[[5605 3026 6198 5792 8476 6298]
 [5469 6797 5935 7523 5338 6571]] out 7523

[ 635   66 -556 -655 -586 -542] out 66

[[4626 2151 1872 7178 7205]
 [1058 5642 7948 5164 3052]
 [3599 1108 4391 8090 5748]] out 7948

[62 22 55 89 37 61] out 62

[-43  14  25 -19 -41] out 14

[818 654 565 228 180] out 654
---
[  80.14  101.96    7.94 -149.01  114.53 -139.19   51.46] result: 101.96

[[  5.544  -9.644  -6.564  -4.804   9.428]
 [-19.646  15.972 -10.761  10.414  -9.586]
 [ -7.082  11.117   9.038  -5.990  -8.019]] result: -9.644

[[ -63.101   72.462   20.383  -69.630   34.710  140.498  -54.884]
 [-146.831   49.870   80.577  -62.601   73.065  -84.243  116.611]
 [ -50.484   55.410   83.180   91.664  -27.474  183.414   -5.113]] result: 72.462

[-0.6 -0.7 -0.4 -1.0 -0.8  1.6] result: -0.7

[[ 0.7  0.5 -0.7 -1.1 -1.0  1.6]
 [-0.4  1.2 -0.6 -0.8  1.0  1.3]] result: 0.5

[-12.103  18.022   2.268  17.393  11.040] result: 18.022

[[-0.028  0.124 -0.115  0.043]
 [ 0.164 -0.167  0.073 -0.092]] result: 0.124
---
[-21 -44 -41  63 -58 -25] Out: -21
[-41  16  79 -22 -55] Out: -41
[-12  22   3  74 -83] Out: -12
[-68 -45  59  -6] Out: -68
[  9 -17 -45  67  18  23] Out: 9
[-63  -3 -79  17   9 -47  10] Out: -63
---
[[-48  51 -61 -49 -11]
 [  2  46  62  77  76]] Answer: 51

[[-55 -65  69  61]
 [ 60 -64  65 -68]
 [-38 -37 -69  62]] Answer: -64

[[-10   0  33 -17 -20  46]
 [-57 -67  53 -34  61   1]] Answer: 0

[[-13 -23   7 -26  -9 -18  68]
 [ 47 -77  25  79   6 -22   0]] Answer: -23

[[ 14 -35 -33 -10]
 [-48 -45  65 -39]
 [ -1 -37  19  32]] Answer: -45

[[-53 -71  41  43]
 [ 71 -12  18 -44]
 [-37  86  26 -57]] Answer: -12

[[ -2 -42  10 -37  30 -54  15]
 [-33  50 -69 -20  25  54 -36]] Answer: -42

[[ 79  54   4  15   6]
 [ 28  23 -10  56  35]
 [-19   5  55  -2   7]] Answer: 23
---
[[ 27   3   5 -63   3]
 [ 13  35 -76  70  54]
 [ -4  36 -55  16  31]] → -55

[[ 53 -50 -10  37]
 [-60   9  31 -11]
 [ 31 -37 -62  -2]] → -37

[[ 30  -5 -17  81]
 [-12  11 -25 -28]
 [ 26  53 -34  -2]] → 53

[[ 11  86  82 -60  56  71  52]
 [  6 -19  40  42 -11  66  44]
 [ 21 -40  50  28  15 -58   6]] → 15

[[ 32 -45 -32  28 -56]
 [-82  75  -2 -22  17]
 [-33  31 -13 -36 -28]] → -13

[[-52 -45  24  53]
 [-45 -32  59  54]
 [ 52  39 -62  34]] → 39

[[ 44 -42  44  41]
 [ -2  -2  52 -65]
 [-37 -50 -23  43]] → -50

[[ 60  21 -43 -30  32]
 [ 29 -36 -35 -65   8]
 [ 61  29 -43 -23  34]] → -43

[[-64 -40 -56 -57 -64 -59]
 [ 18 -52 -41  16 -12  14]
 [ 21 -56 -27  20   6  18]] → 20
---
32  50  39  53  24
79  29  36  10  48
67  17  20   5  51
Answer: 24

 257   717   527   861
 614   773   575   774
 502  -680   480   108
Answer: 861

7132  1695  5928  5022  8851
9452  1313  7230  3675  8016
8071  7340  5848  6046  7214
Answer: 8851

 25    6   -6  -14
 24   -1  -39  -29
 23    6   -1  -13
Answer: -14

28  85  88  79  75  24
64  78  80  61  74  61
85   3   3  24   5  86
Answer: 24

160  120  107  140  110
196  144  181  143   85
210   85  134  147   20
Answer: 110
---
array([ 47,  48, -12,  24,  19,   0,  64])	0
array([-30, -27,  35, -53, -24,  -1, -66])	-1
array([ 30, -47,  42, -64,  15, -25])	15
array([-74, -72, -20, -35])	-20
array([ 69, -77, -76, -35, -68])	-35
array([-81,  20,  28, -19, -19])	-19
array([  1,  22, -38, -42,  65, -26])	65
array([-63,  78,  -8, -70,  27])	-70
array([  3, -23,  -8,   5,  67,  34,   2])	34
---
[[6 1 3 4 3 5 2 4]
 [5 6 5 4 3 6 4 7]
 [6 2 3 4 1 5 2 7]
 [3 6 5 4 4 5 7 4]
 [4 2 3 4 5 4 3 2]
 [3 4 2 4 1 3 7 5]
 [3 8 5 4 3 2 4 6]] gives 7

[[16 60 46 37 30 51 42]
 [34 12 50 53 12 43 40]
 [14 65 48 29 41 52 46]
 [63  9 45 65 30 47 31]
 [22 68 55 51 29 59 40]
 [69 36 36 63 48 53 24]
 [62 57 35 55 59 56 26]
 [15 50 51 41 22 50 43]
 [37 77 42 33 66 58 39]
 [20 81 54 33 53 60 47]
 [52 61 33 36 69 53 33]
 [54 47 38 35 68 51 38]] gives 40

[[210  53 214 183 181 118 182  31  95  47 208]
 [ 28 218 225 216 174  34 164 191 147  81  37]
 [219  52 211 186 183 208  36  74 127 115 219]
 [ 35 205 176 174 115  69  27 214 123 192  32]
 [202  33 200 190 150 175 207  45 142  53 208]
 [ 55  39 105 209 103  72 212  39  98 105  55]
 [ 83  33 124 164 104  95 198  33  74  48  86]
 [ 44  88 193 202 112 204  60  98 107  70  46]] gives 37

[[47 39 37 39 76 29 29]
 [24 22 59 94 22 60 30]
 [69 19 56 61 79 18 46]
 [15 38 44 59  9 70 37]
 [22 65 14 51 12 33 80]
 [25 74 17 60 23 48 86]] gives 30

[[ 399  -16  432 -693  363  -18  339 -456 -395  285  -75 -733]
 [ 492 -653   48  178  884 -336  -17  173 -313  459  403  262]
 [-266  -59  -78 -708  258 -504 -168  -57   12 -772  -11  698]
 [ 483   77  447 -188  226  484  291 -562 -351  780  -31 -473]
 [ 435 -687    1  220  854 -403  -28  238 -280  395  416  267]
 [-562 -175 -176 -390 -657  -25  259 -597  629 -290 -354   33]
 [-547 -134  -87 -320 -722  -10  395 -676  537 -100 -320 -167]
 [ 369  961  184  146  -49  780 -367  457 -186 -149 -150 -171]] gives 262
---
[[-55  85 -59 -35  44]
 [-14 -48 -14   2  -1]
 [ 40  54 -52 -39  49]] result: 49

[[ -7 -27  22  49  73]
 [ -7 -27   7  -5  70]] result: 70

[ 24  69 -48  11  53  85 -21] result: -21

[[-40  74  73 -49  19  -3 -20]
 [ 47  54  44 -51 -16   5  49]] result: 49

[[ 49 -21 -53  10  -1  12]
 [  2 -85 -47  37  15 -36]
 [ -3 -22  13 -36  45 -10]] result: -10

[-32 -27 -27  73 -19  26] result: 26

[ 22 -50  62 -77  47] result: 47

[  2  22 -81  17   7] result: 7
---
[[ -6  11  39  18]
 [-34  16  27 -29]] --> 27

[[197  33  82  72 103 127 129]
 [ 47 140  69 107  77 140  96]
 [ 80 168  73  85 174  75  63]] --> 69

[[ -6  26  -9  18 -15  11 -36]
 [-23 -38   3 -19   8 -39 -27]] --> 3

[[150 162 151 250  50 153  21]
 [120 112 163 105  58  21 189]] --> 163

[[315 322 455 604 560]
 [385 640 205 708 542]
 [853 371 477 589 657]] --> 205

[[52 72 85 52 72]
 [47 70 66 24 60]
 [52 76 68 47 32]] --> 66
